[128 = 0]
[121 122 148 138 121 120 134 157 120  95 128 137 153 102 112 128 135 150
 104 124 133 119 169 118 172]	<71> (74)
[122 119 141 130 131 129 119 106 127 144 159 132 128 131 114 135 131 129
 118 123 103 115  79 145 131]	<82> (73)
[120 113 145 116 120 127 132  81 145 150 105 135 134  83 133 120 143 174
 129 123  55 129 125 110 125]	<71> (74)
[107 104 132 141 112 128 126 156 127  93 156 129 136  97 109 126 124 130
 124 123 113 124  89 124 156]	<82> (73)
[123  81  99 129 158 122 122 105 139 110 176 136 115 124 100 136 118 175
 106 119 121 138  82 129 148]	<82> (76)
[104  86 133 125 128 126 117 121 116 107 154 125 153 123  93 117 131 141
 120 113 120 130 122 117 143]	<82> (80)
[112  95 127 147 130 129  89 153 111 108 172 118 151 141  99 135 129 139
 121 110 135 120 108 115 145]	<82> (80)
[129 120 144 110 128 124 136 124 145 152 109 137 140  99 156 109 130 163
 110 134  71 139 148 132 122]	<71> (82)
[120 112 122 117 115 128 133 127 162 106 150 146 146 112 120 115 109 156
  86 128  97 134 146 126 140]	<71> (82)
[135  95 142 116 128 129 124  65 124 162 138 126 128 102  93 134 142 143
 107 128  99 134  59 119 141]	<82> (76)
[110  99 130 139 124 119 119 124 134 105 136 119 120 107 115 114 110 141
 117 131 116 125  87 127 135]	<82> (73)
[136  88 105 111 122 150 116  66  97 151 138 122 113 122 104 112 115 145
 106 146 116 124  82 140 133]	<82> (80)
[132  90 143 134 134 187 153 110 169  90 139 115 142 119  97 149 125 169
  14 123 120 122  72 129 158]	<82> (76)
[113 111 145 148 130 143 127 156 126  74 178 128 133 113 107 122 123 143
  67 126 115 119 105 135 159]	<82> (73)
[158 122 127 150 142 141 147 169 109  87 150 129 125  91 115 125 137 152
  98 130  91 130 181 122 158]	<71> (82)
[114 122 138 121 124 133 144  96 116 146 104 136 139  87 122 115 133 165
 109 143  65 131 157 126 125]	<71> (82)
[119 128 136 110 128 132 153  60 134 197  94 148 144 122 108 123 130 153
 100 138  54 117 136 125 143]	<71> (82)
[106  91 139 128 137 130 110 102 135  97 144 128 148 109  93 126 110 141
 101 121 115 116  91 110 173]	<82> (80)
[128 130 135 118 131 131 121  76 123 128 132 121 134 129 115 131 142 139
 146 130 132 128 120 127 149]	<82> (73)
[120  72  91 134 133 134 134  84  91 163 175 100 148 141 103 143 106 150
 121 134 133 115  93 122 125]	<82> (80)
[110 117 138 115 127 138 119  70 133 149  90 128 147 113 120 125  89 149
 118 119  95 148 127 123 149]	<71> (74)
[130 101 129 143 122 129 135 112 115 130 115 122 140  96 104 137 136 142
 126 122  85 125 142 122 141]	<71> (89)
[131 128 134 113 119 111 142  81 147 138  88 101 116  92 117 108 155 149
  94 122  92 119 110 129 114]	<71> (74)
[126 111 120 108 116 125 134  81 131 145 132 115 138  72 108 131 110 123
 109 175 101 102  64 144 120]	<82> (73)
[118 107 121 109 124 138 125  68 107 136 153 104 137 120 112 128  93 138
 135 136 109 130 100 135 148]	<82> (80)
[124 101 134 108 115 144 143  37 115 158 109 109 137  83 100 130 128 148
 103 133  96 118  73 133 153]	<82> (80)
[131 113 125 136 113 139 136 117 125 111 163 125 128 110 124 143 120 120
 125 125 107 140  77 167 138]	<82> (73)
[126 123 127 136 113 139 133 118 133 144 171 112 130  86 100 126 113 143
 111 140 127 125  83 139 140]	<82> (80)
[ 95 110 131 126 132 134 138 109 122 129 135 133 140 104 109 130 138 157
 130 123  95 113  96 124 158]	<71> (74)
[107 120 143 155 124 124 129 190 117  96 139 144 155 109 118 117 129 183
 133 119  43 123 208 121  52]	<71> (82)
[121 135 119 110 123 155 135  84 133 170  79  89 133  97 129 131  99 145
  85 155  66 138 125 138 121]	<71> (82)
[108  97 146 159 106 119 113 157 117 110 143 146 154 103 104 111 123 186
 120 113  92 129 185 119 153]	<71> (89)
[113 112 113 134 115 113 131 117 125 147 115 135 147 114 112 117  77 175
 131 124  63 133 154 130 133]	<71> (89)
[125  97 117 135 118 132 129 127 126 142 118 152 138  89 111 145 116 171
 122 124  71 147 150 126 122]	<71> (89)
[ 99  93 127 117 116 139 130  78 134 130 153 112 113 141  87 149 101 157
 114 148 110 161 105 131 134]	<82> (76)
[115  92 187 169 128 126 106 252 149  11 213 137 147 143  86 137 146 163
 128  93 143 109 119 111 184]	<82> (76)
[119 114 130 128 123 170 102 141 121 127 179 114 137 127 106 144 131 119
 119 119 113 112  65 124 124]	<82> (73)
[104  85 153 157 129 119 117 220 132  26 211 117 139 103 104 135 120 175
 117 118 147 117 140 126 164]	<82> (80)
[115  94 142 110 126 130 134  75 132 153 125 131 140 121  89 135 120 142
  98 115 101 124  88 129 159]	<82> (76)
[126 101 136 102 118 134 119  60 116 170 154 112 127 108 114 121 115 123
 116 145 108 103  74 136 137]	<82> (73)
[115  99 119 173 132 126 144 189 124  79 183 133 127 126  55 142 123 174
 132 102 149 119 140 154 168]	<82> (80)
[118  90 125 130 132 156 128  98 126 106 169 149 148 113 107 128  92 156
 120 148 121 117  99 120 151]	<82> (80)
[120  98 124 116 119 144 123  55 113 154 149 104 151 107  96 129 118 129
 136 146 114 130 106 141 135]	<82> (80)
[123 134 114 114 112 127 142 101 152 157 140 125 133 105 138  77 119 146
 109 131  95 134 136 145 124]	<71> (82)
[124 111 126 138 112 137 138 116 110 151 135 122 147  71 125 102 125 175
 110 140  63 143 148 121 122]	<71> (89)
[108 121 134 128 129 130 132 149 117 146 103 138 131  88 117 124 132 161
 103 127  87 130 151 124 108]	<71> (82)

[120 149 140 112 126 136 116 106 120 146 131 118 131 135 120 118 152 129
 124 120 146 143 126 107 123]	(50) <83>
[131 142 144 125 134 133 122 111  91 144 133 123 134 149 120 116 137 130
 125 141 137 137 123 100 120]	(50) <84>
[127 137 137  86 116 128 111 103 107 138 124 116 146 134 124 121 109 119
 132 107 124 136 113 109 124]	(45) <78>
[136 127 135 109 135 150 123 111 124 135 130 131 137 134 129 116 137 133
 109 126 125 131 122 124 122]	(50) <83>
[148 131 145  88 113 135 131 125  89 143 122 132 153 148 131  97 136 124
 146 130 123 140  94 119 120]	(50) <83>
[128 158 142 118 111 109 152 117 124 128 118 127 123 153 139 119 151 134
 124 118 133 142 118 134 124]	(44) <91>
[130 149 129 114  95 100 162 172 145 125 111 128 134 136 131 102 161 116
 187 126 126 135 112 152 127]	(44) <79>
[138 119 113 162 100 121 155 152 141 123 132 139 130 138 128 122 113 139
 150 133 129 121 138 113 114]	(49) <66>
[139 118 131  94 136 138 106 102 109 121 128 126 134 131 135 132  90 124
 102 120 111 126 114 141 133]	(45) <92>
[130 118 109 145 115 142 150 134 170 126 135 142 117 127 132 130 113 139
 120 111 129 125 143 143 116]	(49) <60>
[136 118 129 116 117 150 110 103 124 128 122 136 147 143 128 123  94 124
 105 111 119 125 119 119 121]	(45) <70>
[197  95 142  72  98 138 127 121  47 113 122 158 166 157 157  84  65 123
 141 147  85 111  82 145 129]	(45) <92>
[104 144 137 127 149 143 111 126 146 145 128 114 123 125 114 131 168 122
 127 119 154 138 136 115 127]	(50) <84>
[131 128 144 128 147 150 131 111 103 129 133 140 127 148 134 114 145 135
  98 151 129 125 125 131 132]	(50) <84>
[121 127 134 126 147 175 119 113 157 137 120 135 133 133 123 125 144 117
 100 107 136 120 137 127 125]	(50) <83>
[151 100 138 130 152 162 104  72  73 120 134 142 145 151 144 123  76 142
  52 135 111 110 130 113 130]	(45) <70>
[137 131 130 112 124 137 111  97  94 132 131 132 143 144 126 124 101 128
 116 118 119 128 118 102 122]	(45) <70>
[139 130 135 108 112 125 121  96  93 128 125 128 149 150 132 117  93 126
 113 116 115 131 115 108 119]	(45) <78>
[129 138 135 106 136 139 134 112 112 144 138 127 133 138 136 116 147 143
 121 127 132 136 115 129 124]	(50) <76>
